Below are the code and all the weights of a small trained network. Each question names an input and a class and asks about switching units off, where a switched-off unit gives its printed mean instead of its output.

import numpy as np


def w(rows, s, z=0):
    codes = np.array(rows[::2]) - 128.0
    scale = np.full(codes.shape[1], s)
    scale[-1] = z or s
    return codes * scale


def f(y):
    return np.maximum(y, 0)


def log_softmax(a):
    a = a - a.max(-1, keepdims=True)
    return a - np.log(np.exp(a).sum(-1, keepdims=True))


def net(x, mask):
    res = np.array(x, float).reshape(1, 4) / 4 @ E
    y = f(res @ A[0][:, :-1].T + A[0][:, -1])
    res = res + np.where(mask, y, B[0][:, -1]) @ B[0][:, :-1]
    return log_softmax(res[-1] @ U[:, :-1].T + U[:, -1])


A, B = {}, {}
E = w([
[202,76,33],'x0',
[23,88,64],'x1',
[130,2,174],'x2',
[131,126,127],'x3',
],0.0079)
A[0] = w([
[80,127,79,181],'n1',
[206,155,167,102],'n2',
[105,82,135,109],'n3',
[99,164,81,172],'n4',
[204,139,148,22],'n5',
[157,62,186,110],'n6',
[123,243,10,181],'n7',
[127,66,136,189],'n8',
[81,132,193,169],'n9',
[131,59,162,76],'n10',
[72,150,65,151],'n11',
[196,159,192,57],'n12',
[94,33,188,228],'n13',
[140,45,152,204],'n14',
[160,115,79,44],'n15',
[59,103,103,123],'n16',
[194,113,175,87],'n17',
[70,173,190,164],'n18',
[30,123,118,163],'n19',
[144,74,68,146],'n20',
[161,97,169,124],'n21',
[53,192,214,153],'n22',
[87,85,113,148],'n23',
[193,163,136,104],'n24',
[115,176,189,78],'n25',
[98,128,162,5],'n26',
[118,42,135,176],'n27',
[87,79,63,115],'n28',
[148,166,123,132],'n29',
[133,176,109,216],'n30',
[179,136,166,96],'n31',
[217,68,9,206],'n32',
[60,193,175,69],'n33',
[80,132,91,132],'n34',
[185,147,191,15],'n35',
[62,86,112,79],'n36',
[96,136,167,120],'n37',
[58,33,109,202],'n38',
[103,248,80,155],'n39',
[169,138,85,128],'n40',
[92,108,198,114],'n41',
[188,101,37,58],'n42',
[78,125,118,70],'n43',
[156,108,153,77],'n44',
[203,140,137,71],'n45',
],0.013,0.0013)
B[0] = w([
[93,139,193,176],'n1',
[115,62,179,193],'n2',
[144,198,173,169],'n3',
[181,140,198,174],'n4',
[55,70,148,177],'n5',
[200,185,168,203],'n6',
[232,170,170,249],'n7',
[242,152,156,187],'n8',
[228,48,52,194],'n9',
[253,142,136,191],'n10',
[94,103,217,184],'n11',
[60,73,180,196],'n12',
[204,181,138,235],'n13',
[224,206,125,209],'n14',
[158,33,88,167],'n15',
[122,70,209,182],'n16',
[74,110,204,186],'n17',
[197,45,97,206],'n18',
[183,78,203,196],'n19',
[167,96,111,192],'n20',
[119,192,206,174],'n21',
[213,22,79,233],'n22',
[93,138,174,175],'n23',
[83,81,211,179],'n24',
[163,73,110,185],'n25',
[167,77,51,155],'n26',
[199,218,158,207],'n27',
[102,96,192,192],'n28',
[149,195,178,161],'n29',
[227,154,205,174],'n30',
[69,101,219,173],'n31',
[196,56,128,255],'n32',
[190,71,117,204],'n33',
[119,62,194,168],'n34',
[74,87,163,184],'n35',
[25,95,223,182],'n36',
[229,105,37,167],'n37',
[126,145,178,225],'n38',
[211,180,177,229],'n39',
[199,69,118,169],'n40',
[196,98,78,189],'n41',
[172,24,75,206],'n42',
[107,110,149,158],'n43',
[158,119,183,156],'n44',
[113,103,171,177],'n45',
],0.0051,0.0092)
U = w([
[154,67,81,98],'0',
[150,200,178,120],'1',
[69,109,212,89],'2',
[134,134,142,254],'3',
[94,134,127,200],'4',
[41,97,56,70],'5',
[119,231,61,59],'6',
[5,163,97,80],'7',
],0.011,0.0056)

Each question gives the input, the list of numbers given to net, and the class t.
The units are the neurons (one row each of A and B). Each row of codes is followed by its name. A weight is (code - 128) times the scale printed after its matrix; where a second scale follows, it is the last column's (A, B and U).
mask holds one flag per neuron, in row order. A switched-off neuron (its flag False) gives its mean, the last column of its row in B, instead of its output. The means were averaged over made-up inputs and are rounded, as every weight is.
A unit's drop is (log p(t) with every unit on - log p(t) with that unit switched off) / (log p(t) with every unit on - log p(t) with every unit switched off).
The circuit of an input: a set's keep is (log p(t) with only the set's units on - log p(t) with every unit switched off) / (log p(t) with every unit on - log p(t) with every unit switched off). Starting from the 12 units with the biggest drops (on a tie, the unit counted first), units are removed one at a time, each time the one whose removal leaves the highest keep (on an exact tie, the one counted first), for as long as the keep stays at least 0.8.
circuit, biggest first: the units of the circuit, biggest drop first
unit that matters most: the unit with the biggest drop
top k neurons: the k neurons with the biggest drops, biggest first
drop of u: that unit's drop, to one decimal
input [-6,-8,2,-2], class 2: circuit, biggest first -> n12, n35
input [6,-8,6,1], class 2: top neuron -> n17
input [-7,-7,2,5], class 0: circuit, biggest first -> n22, n9, n18
input [-8,6,7,7], class 0: circuit, biggest first -> n9, n22
input [-8,5,-8,5], class 0: circuit, biggest first -> n22, n18
input [-7,-7,7,-3], class 0: circuit, biggest first -> n9, n22
input [-6,8,8,-4], class 1: circuit, biggest first -> n13, n27
input [4,-6,7,-1], class 1: top 2 neurons -> n14, n6
input [-7,7,7,6], class 0: top 3 neurons -> n9, n22, n41
input [7,8,2,3], class 2: top 2 neurons -> n36, n28
input [-8,3,7,-4], class 0: drop of n9 -> 0.2
input [2,6,0,-5], class 2: drop of n2 -> 0.0
input [-1,-5,6,6], class 1: drop of n10 -> 0.1
input [-5,-7,-4,3], class 2: unit that matters most -> n12
